Look-ups in named tables: a row name and a column name give one cell, copied from the table.

Vav:
         Vezo  Pag  Roni  Fonosub  Kip  Muluto  Tob  Zatin  Lup  Devi
Kas       562  483   514      357  695     582  340    335  550   452
Vikode    460  441   524      520  526     474  519    548  446   394
Nus       402  416   519      324  691     670  606    470  444   391
Vemilik   393  488   570      449  502     593  757    500  382   299
Vur       507  238   654      594  306     447  571    571  659   376
Zafu      392  551   362      437  538     518  690    682  233   541
Budon     430  446   459      589  423     433  438    543  537   497
Tusanef   567  362   657      565  392     436  426    619  583   445
Donadel   749  342   774      394  423     498  564    713  463   471
Nov       323  424   313      507  497     358  418    380  488   396
Zaped     352  357   281      417  578     461  615    607  339   494
Komebod   723  429   650      443  367     443  524    649  493   574

What is the Lup of Zaped in Vav? 339
What is the Fonosub of Nus in Vav? 324
What is the Roni of Tusanef in Vav? 657
What is the Zatin of Budon in Vav? 543
What is the Vezo of Vur in Vav? 507
What is the Muluto of Zaped in Vav? 461
What is the Vezo of Vemilik in Vav? 393
What is the Vezo of Tusanef in Vav? 567
What is the Pag of Tusanef in Vav? 362
What is the Tob of Kas in Vav? 340

Sunovib.csv
,Kebobik,Gaf,Pomu,Rom
Dapodu,5.3,2.9,6.9,6.5
Pozised,5.8,4.7,3.5,7.4
Kapu,5.7,5.2,4.8,6.3
Fod,5.9,4.7,1.8,8.0

Pozised, Gaf -> 4.7
Dapodu, Kebobik -> 5.3
Dapodu, Rom -> 6.5
Kapu, Rom -> 6.3
Dapodu, Gaf -> 2.9
Kapu, Pomu -> 4.8
Kapu, Gaf -> 5.2
Fod, Pomu -> 1.8
Pozised, Kebobik -> 5.8
Pozised, Pomu -> 3.5
Row with the largest Kebobik: Fod

Bal:
,Zeg,Lur,Nafa,Bosiki,Tuf,Fupago,Mon,Podudu,Nos
Dovut,-7403,-43677,76824,44465,-94614,-72557,-14451,-31292,24034
Muk,-38106,-61860,38977,-40833,28034,21946,-16878,-14135,-7786
Kora,-10195,2093,-37944,13304,-2168,-44396,-69310,-34232,-31859
Diz,-54546,-55200,58300,-6278,-23044,4086,47715,-8844,-17986
Mif,-21507,-30267,-42415,-24863,9098,-31590,-7271,9085,-50662
Tak,-16641,-8666,-31236,26504,-32308,-56770,-35900,-10071,-34375
Rugigug,2251,-30455,18879,-21498,-25111,12297,39320,31539,-23517
Bitir,15768,32822,-44299,41199,-84699,-69696,14594,29658,-71319
Kisone,-23049,-14152,-20496,24518,-43666,-79470,-52453,-40288,-13864

Bosiki of Rugigug: -21498
Nos of Bitir: -71319
Bosiki of Bitir: 41199
Podudu of Dovut: -31292
Nafa of Kora: -37944
Podudu of Muk: -14135
Nafa of Bitir: -44299
Fupago of Mif: -31590
Bosiki of Dovut: 44465
Mon of Kisone: -52453
Tuf of Bitir: -84699
Nos of Mif: -50662
Tuf of Diz: -23044

Table Tefaf
,Fuvera,Der,Puzag,Fek,Nev
Sedip,-1.40,2.70,4.42,7.57,7.76
Bef,-1.47,-2.48,2.36,1.65,2.11
Begi,6.98,-0.36,-6.29,-4.17,-4.84

Begi, Nev => -4.84
Begi, Fek => -4.17
Bef, Der => -2.48
Sedip, Puzag => 4.42
Begi, Puzag => -6.29
Sedip, Der => 2.70
Bef, Nev => 2.11

Mipufo
           Fiv  Vutera   Veki    Lar  Soguti    Ruv  Pemes    Gen    Naf  Pumel
Dif      37837   17496  74706  66514   73990  67909  46625  47028  52148  69058
Lorinon  52670   54651  63148  51257   36802  40375  93575  82137  62692  53764
Keka     51640   34921  68589  73235   42301  52124  73633  61548  54092  95830
Fumav    63573   77653  39553  65246   69086  69568  32132  41707  51546  69499
Guvo     67921   79546  45041  64452   36283  45754  82868  68306  55843  80885
Rizediz  54525   69665  55048  52831   82893  77215  29633  46214  62804  37548
Fupali   41990   19230  70354  76280   61126  59620  49188  54124  50443  89762
Kinuzak  57668   57071  54072  71812   77555  77767  22428  39574  51861  66475
Nubaveg  71913   66293  40346  76495   59732  63935  44998  46911  45679  96851
Setoze   49962   47637  71681  49624   39146  44376  91948  78869  61818  49014
Rubug    67967   59959  47422  76703   52973  65727  46930  45236  45678  96978

Veki of Nubaveg: 40346
Naf of Fumav: 51546
Ruv of Dif: 67909
Lar of Dif: 66514
Fiv of Fumav: 63573
Veki of Keka: 68589
Soguti of Dif: 73990
Vutera of Nubaveg: 66293
Veki of Kinuzak: 54072
Which row has the largest Pumel? Rubug

Gom
         Sas  Bok  Sim  Miv  Gapu  Zaput  Dad  Vof  Duz
Gaf      658  434  461  392   760    561  351  712  610
Gupuzok  101  373  569  692   270    418  890  310  625
Zof      753  640  474  305   945    615  271  723  423
Koso     316  705  568  717   361    486  690  409  562
Sesunu   573  423  583  541   512    560  623  529  552
Nizod    746  208  481  274   841    592  382  736  579
Karazu   675  231  504  280   828    584  460  665  514
Suzizag  720  373  544  315   818    612  474  634  433
Bap      743  768  498  517   697    597  295  706  558

Miv of Nizod = 274
Bok of Sesunu = 423
Miv of Zof = 305
Duz of Suzizag = 433
Sim of Zof = 474
Zaput of Bap = 597
Bok of Gupuzok = 373
Bok of Zof = 640
Zaput of Suzizag = 612
Miv of Karazu = 280
Sim of Sesunu = 583
Dad of Koso = 690
Vof of Koso = 409
Bok of Karazu = 231
Duz of Nizod = 579
Duz of Gupuzok = 625
Which row has the largest Duz? Gupuzok

Mige =
	Pak	Tobomol	Kanu	Fod
Bukalo	46	90	124	147
Filuzi	105	66	81	50
Tal	134	83	104	63
Muz	88	105	61	120
Visul	132	95	146	116
Pebitu	57	92	49	84
Podezu	209	130	117	153
Silob	65	112	113	117
Sabel	149	105	65	63
Gavidav	165	91	112	52
Zan	35	73	142	158

Bukalo, Kanu: 124
Pebitu, Pak: 57
Muz, Pak: 88
Podezu, Pak: 209
Visul, Kanu: 146
Silob, Tobomol: 112
Gavidav, Tobomol: 91
Which row has the largest Kanu? Visul

Table Rosoze
           Lut  Noluf    Nav   Beva
Favi     0.825  0.177  0.842  0.164
Sotuz    0.820  0.187  0.840  0.174
Zik      0.753  0.245  0.732  0.259
Bur      0.632  0.365  0.649  0.353
Zenamud  0.427  0.557  0.440  0.578

Noluf of Bur: 0.365
Beva of Bur: 0.353
Beva of Zik: 0.259
Nav of Favi: 0.842
Lut of Sotuz: 0.820
Nav of Zik: 0.732
Lut of Favi: 0.825
Lut of Zik: 0.753
Beva of Zenamud: 0.578
Lut of Zenamud: 0.427
Noluf of Sotuz: 0.187
Beva of Sotuz: 0.174
Nav of Sotuz: 0.840
Row with the largest Noluf: Zenamud

Bopelu
|  | Febob | Dolet | Mok | Basobal | Nugek | Loz | Dol | Lorupa | Kef | Ran |
|---|---|---|---|---|---|---|---|---|---|---|
| Bimizuv | 170 | 35 | 518 | 299 | 356 | 336 | 419 | 592 | 228 | 407 |
| Ket | 253 | 696 | 227 | 348 | 415 | 189 | 471 | 627 | 549 | 502 |
| Gok | 145 | 90 | 458 | 280 | 381 | 275 | 451 | 648 | 258 | 454 |
| Fegore | 128 | 472 | 252 | 283 | 525 | 109 | 479 | 632 | 426 | 467 |
| Likimen | 327 | 840 | 352 | 444 | 307 | 345 | 365 | 500 | 614 | 342 |

What is the Ran of Ket in Bopelu? 502
What is the Dolet of Bimizuv in Bopelu? 35
What is the Kef of Ket in Bopelu? 549
What is the Febob of Gok in Bopelu? 145
What is the Nugek of Gok in Bopelu? 381
What is the Febob of Likimen in Bopelu? 327

Kidini =
	Lalir	Vil	Lim	Gurekam	Nofefom	Furofet
Lov	0.522	0.312	0.754	0.405	0.078	0.516
Vun	0.539	0.588	0.557	0.304	0.194	0.704
Busude	0.431	0.534	0.455	0.504	0.589	0.355
Puzazol	0.599	0.416	0.578	0.492	0.230	0.436
Gulom	0.571	0.542	0.636	0.770	0.722	0.255
Nekemi	0.522	0.517	0.601	0.291	0.172	0.619
Ketirok	0.315	0.576	0.514	0.274	0.465	0.659
Fabofe	0.496	0.486	0.622	0.525	0.495	0.468
Kedovu	0.518	0.675	0.640	0.524	0.640	0.520
Ravoz	0.477	0.376	0.332	0.356	0.324	0.476

Nofefom of Fabofe: 0.495
Gurekam of Busude: 0.504
Vil of Busude: 0.534
Lim of Lov: 0.754
Vil of Puzazol: 0.416
Gurekam of Vun: 0.304

Til =
          Guni    Dom   Mozu
Riv       1.51   1.03  -0.77
Gof       0.48   0.73  -0.01
Luz       0.50   1.18   2.53
Laseza    5.05   2.70  -1.04
Rasob    -4.86  -2.64   0.73
Fugubel   1.03   2.16   0.54
Zup      -0.22  -2.32  -6.74
Malup     1.58   3.38   1.55
Pebu     -1.23  -1.35  -1.65
Loka     -4.08  -2.46   0.34
Beser     0.24  -0.32  -1.26
Vev      -3.79  -2.16   0.38
Mori      1.01   0.64  -0.59
Zin       0.88   0.79  -0.68

Riv, Dom: 1.03
Laseza, Mozu: -1.04
Zin, Guni: 0.88
Luz, Mozu: 2.53
Vev, Dom: -2.16
Mori, Guni: 1.01
Loka, Mozu: 0.34
Fugubel, Guni: 1.03
Fugubel, Mozu: 0.54
Which row has the largest Mozu? Luz

Table Pivib
         Vada   Baso  Kuvike  Vobobul    Zis   Vabo
Peku    82992  52825   47614    34284  37076  59190
Ruladu  47575  52880   47614    45966  50431  51577
Zoz     47575  62354   36613    60185  24761  59190
Vus     15789  61503   47614    45966  37076  59190
Betibo  37167  52880   47614    45966  37076  59190
Zot     56623  71443   45879    45966  61846  94434
Dok     26495  52880   47614    45966  37076  46059
Nufe    47575  52880   47614    45966  37076  53031
Duk     47575  45484   47614    45966  37076  59190
Sar     60185  52880   49524    31849  37076  59190

Betibo, Vada => 37167
Zoz, Baso => 62354
Peku, Vobobul => 34284
Zoz, Kuvike => 36613
Dok, Zis => 37076
Sar, Vabo => 59190
Nufe, Vada => 47575
Nufe, Vobobul => 45966
Peku, Vabo => 59190
Zot, Kuvike => 45879
Row with the largest Zis: Zot

